Here is a tiny trained network, its code and every weight. The questions are about switching its units off for an input and a class, where a switched-off unit gives its printed mean instead of its output.

import numpy as np


def w(rows, s, z=0):
    codes = np.array(rows[::2]) - 128.0
    scale = np.full(codes.shape[1], s)
    scale[-1] = z or s
    return codes * scale


def f(y):
    return y / 2 * (1 + np.tanh(0.7978845608 * (y + 0.044715 * y**3)))


def log_softmax(a):
    a = a - a.max(-1, keepdims=True)
    return a - np.log(np.exp(a).sum(-1, keepdims=True))


def net(x, mask):
    res = np.array(x, float).reshape(1, 7) / 4 @ E
    y = f(res @ A[0][:, :-1].T + A[0][:, -1])
    res = res + np.where(mask, y, B[0][:, -1]) @ B[0][:, :-1]
    return log_softmax(res[-1] @ U[:, :-1].T + U[:, -1])


A, B = {}, {}
E = w([
[129,137,149,143,117],'x0',
[134,128,116,118,141],'x1',
[118,119,128,128,117],'x2',
[36,175,210,28,116],'x3',
[179,165,116,119,186],'x4',
[107,97,99,104,124],'x5',
[172,61,253,98,210],'x6',
],0.012)
A[0] = w([
[115,118,150,137,122,107],'N1',
[51,55,165,120,87,28],'N2',
[169,64,187,103,152,91],'N3',
[103,153,168,64,109,32],'N4',
[94,130,197,13,141,2],'N5',
[120,2,232,153,226,64],'N6',
[173,57,120,181,141,58],'N7',
[57,235,175,25,166,13],'N8',
],0.0093,0.0014)
B[0] = w([
[198,111,136,170,177,134],'N1',
[153,130,112,108,138,169],'N2',
[84,216,65,103,36,193],'N3',
[100,47,114,158,163,176],'N4',
[178,83,141,83,193,218],'N5',
[61,225,44,112,160,249],'N6',
[225,11,194,96,254,176],'N7',
[120,66,143,164,126,226],'N8',
],0.0088,0.015)
U = w([
[111,248,63,129,84,249],'0',
[204,101,175,134,133,7],'1',
],0.015,0.0019)

Each question gives the input, the list of numbers given to net, and the class t.
The units are the neurons (one row each of A and B). Each row of codes is followed by its name. A weight is (code - 128) times the scale printed after its matrix; where a second scale follows, it is the last column's (A, B and U).
mask holds one flag per neuron, in row order. A switched-off neuron (its flag False) gives its mean, the last column of its row in B, instead of its output. The means were averaged over made-up inputs and are rounded, as every weight is.
A unit's drop is (log p(t) with every unit on - log p(t) with that unit switched off) / (log p(t) with every unit on - log p(t) with every unit switched off).
most important unit: the unit with the biggest drop
top k neurons: the k neurons with the biggest drops, biggest first
drop of u: that unit's drop, to one decimal
input [-3,4,2,-8,-5,4,8], class 0: most important unit -> N6
input [7,8,-3,-6,8,6,6], class 0: top 3 neurons -> N6, N3, N5
input [-2,-4,-2,5,5,1,-4], class 1: top 3 neurons -> N6, N3, N8
input [-6,-6,-6,3,7,4,-2], class 1: top 3 neurons -> N6, N3, N8
input [7,0,-8,8,7,-1,-5], class 1: top 2 neurons -> N6, N8
input [2,-1,5,3,-4,-5,4], class 0: top 2 neurons -> N6, N7
input [3,8,-5,-4,7,-6,7], class 0: drop of N6 -> 0.4
input [8,-4,-6,4,-7,-8,7], class 0: drop of N6 -> 0.7
input [8,-8,3,-4,2,2,-2], class 1: drop of N6 -> 1.2
input [7,7,6,2,-6,3,0], class 1: drop of N3 -> 0.8
